Here is a tiny trained network, its code and every weight. The questions are about switching its units off for an input and a target symbol, where a switched-off unit gives its printed mean instead of its output.

import numpy as np


def w(rows, s, z=0):
    codes = np.array(rows[::2]) - 128.0
    scale = np.full(codes.shape[1], s)
    scale[-1] = z or s
    return codes * scale


def f(y):
    return y / 2 * (1 + np.tanh(0.7978845608 * (y + 0.044715 * y**3)))


def softmax(a):
    e = np.exp(a - a.max(-1, keepdims=True))
    return e / e.sum(-1, keepdims=True)


def log_softmax(a):
    a = a - a.max(-1, keepdims=True)
    return a - np.log(np.exp(a).sum(-1, keepdims=True))


def net(x, mask):
    ids = ['ΔΛΣΦβγεζημξπτψω'.index(c) for c in x.split()]
    T = len(ids)
    res = E[ids] + P[:T]
    q, k, v = (res @ M[0].T for M in (Q, K, V))
    z = softmax(np.where(np.tri(T) > 0, q @ k.T / 4**0.5, -1e9)) @ v
    res = res + np.where(mask[0], z, O[0][:, -1]) @ O[0][:, :-1]
    y = f(res @ A[0][:, :-1].T + A[0][:, -1])
    res = res + np.where(mask[1:13], y, B[0][:, -1]) @ B[0][:, :-1]
    return log_softmax(res[-1] @ U[:, :-1].T + U[:, -1])


Q, K, V, O, A, B = {}, {}, {}, {}, {}, {}
E = w([
[115,112,124,134,157],'Δ',
[152,135,190,110,93],'Λ',
[116,112,122,137,154],'Σ',
[109,242,199,226,19],'Φ',
[102,206,83,211,25],'β',
[115,110,124,133,157],'γ',
[98,45,166,82,115],'ε',
[98,59,191,80,219],'ζ',
[77,121,92,185,222],'η',
[219,75,114,165,164],'μ',
[156,130,4,178,140],'ξ',
[136,57,135,143,42],'π',
[115,68,75,107,165],'τ',
[139,125,40,69,85],'ψ',
[183,192,176,19,187],'ω',
],0.017)
P = w([
[101,72,162,191,100],'0',
[112,46,160,168,134],'1',
[130,52,122,168,151],'2',
[142,57,107,134,176],'3',
[155,77,86,113,192],'4',
[178,81,63,93,199],'5',
[197,86,46,60,215],'6',
[211,94,38,33,223],'7',
[232,106,20,2,229],'8',
],0.0064)
Q[0] = w([
[119,121,105,92,132],'H1',
[85,246,167,174,8],'H1',
[85,172,181,90,133],'H1',
[133,164,124,126,59],'H1',
],0.017)
K[0] = w([
[144,102,158,73,147],'H1',
[89,149,211,190,10],'H1',
[140,92,179,212,156],'H1',
[69,167,185,173,130],'H1',
],0.013)
V[0] = w([
[202,85,96,118,76],'H1',
[35,102,96,38,62],'H1',
[199,109,254,81,151],'H1',
[145,152,152,19,132],'H1',
],0.0095)
O[0] = w([
[189,48,252,233,241,185],'H1',
[9,34,155,59,139,2],'H1',
[70,160,249,189,103,200],'H1',
[29,98,180,254,76,143],'H1',
],0.0061,0.0056)
A[0] = w([
[159,184,148,98,164,33],'N1',
[80,141,155,44,136,252],'N2',
[145,9,86,146,108,168],'N3',
[138,169,137,154,149,10],'N4',
[162,122,152,125,168,7],'N5',
[80,77,112,166,167,180],'N6',
[136,180,153,85,146,27],'N7',
[143,86,160,86,64,198],'N8',
[79,142,56,114,93,180],'N9',
[85,108,131,85,171,168],'N10',
[128,145,167,145,85,140],'N11',
[114,178,147,108,123,101],'N12',
],0.014,0.0043)
B[0] = w([
[87,172,132,140,94,177],'N1',
[155,116,173,87,108,158],'N2',
[18,166,111,148,152,255],'N3',
[121,120,159,127,83,158],'N4',
[96,108,139,67,146,187],'N5',
[170,77,112,116,96,199],'N6',
[80,77,154,183,120,142],'N7',
[176,195,141,205,201,147],'N8',
[159,8,90,105,135,154],'N9',
[122,141,120,63,95,155],'N10',
[144,130,95,92,129,190],'N11',
[95,127,108,70,125,151],'N12',
],0.011,0.0091)
U = w([
[57,88,121,121,116,17],'Δ',
[138,123,130,125,122,112],'Λ',
[144,133,130,131,130,69],'Σ',
[251,147,161,156,200,252],'Φ',
[125,173,127,182,163,121],'β',
[79,162,185,111,125,167],'γ',
[146,118,135,127,119,88],'ε',
[122,76,136,203,76,158],'ζ',
[173,63,169,81,119,65],'η',
[146,124,128,124,125,120],'μ',
[132,189,98,108,193,50],'ξ',
[141,181,99,127,74,238],'π',
[150,122,128,125,127,109],'τ',
[198,94,100,104,114,160],'ψ',
[116,129,123,131,152,112],'ω',
],0.011,0.0042)

Each question gives the input, a string of symbols that net reads in full, and the target symbol t.
The units are the heads (4 rows each of Q, K, V and O) and the neurons (one row each of A and B). Each row of codes is followed by its name. A weight is (code - 128) times the scale printed after its matrix; where a second scale follows, it is the last column's (O, A, B and U).
mask holds one flag per unit, heads first, then neurons. A switched-off unit (its flag False) gives its mean, the last column of its rows in O or B, instead of its output. The means were averaged over made-up inputs and are rounded, as every weight is.
A unit's drop is (log p(t) with every unit on - log p(t) with that unit switched off) / (log p(t) with every unit on - log p(t) with every unit switched off).
The circuit of an input: a set's keep is (log p(t) with only the set's units on - log p(t) with every unit switched off) / (log p(t) with every unit on - log p(t) with every unit switched off). Starting from the 12 units with the biggest drops (on a tie, the unit counted first), units are removed one at a time, each time the one whose removal leaves the highest keep (on an exact tie, the one counted first), for as long as the keep stays at least 0.8.
circuit, biggest first: the units of the circuit, biggest drop first
unit that matters most: the unit with the biggest drop
top k neurons: the k neurons with the biggest drops, biggest first
drop of u: that unit's drop, to one decimal
input μ μ ω η ε Φ ω μ ξ, target ζ: circuit, biggest first -> (H1 N6)
input η τ τ μ μ ε μ Φ Δ, target Φ: circuit, biggest first -> (H1)
input Δ Φ μ ω ε, target ζ: top 2 neurons -> (N6 N5)
input β Φ ε, target γ: circuit, biggest first -> (N3 H1 N8)
input β Φ π, target β: circuit, biggest first -> (N3 N8)
input ε ξ ε, target ξ: circuit, biggest first -> (H1 N3 N8)
input μ Σ Φ μ μ Σ Δ, target Φ: circuit, biggest first -> (N3 H1)
input Φ ζ ξ μ μ ω ε Λ, target Φ: circuit, biggest first -> (N3 N8)
input μ Σ η, target Φ: top 2 neurons -> (N3 N12)
input Σ τ μ γ μ ψ Δ, target Δ: circuit, biggest first -> (H1 N3)
input τ μ τ Λ μ β, target ψ: circuit, biggest first -> (N9 H1)
input ψ Λ ξ, target Δ: circuit, biggest first -> (N3 H1)
input Δ η γ Λ ψ π, target Δ: top 2 neurons -> (N3 N6)
input Φ μ μ ξ ω, target γ: unit that matters most -> N1
input μ μ μ Δ ε, target Φ: circuit, biggest first -> (H1 N8)
input Δ Φ ξ μ μ, target ξ: top 2 neurons -> (N3 N5)
input Δ ω μ ξ Λ ω ω, target γ: drop of N6 -> 0.1
input Φ μ Λ ω β π ω ω Σ, target ζ: drop of N3 -> 0.0
input ω Λ ω Λ γ, target ζ: drop of H1 -> 0.9
input ω π μ μ ζ, target η: top neuron -> (N3)
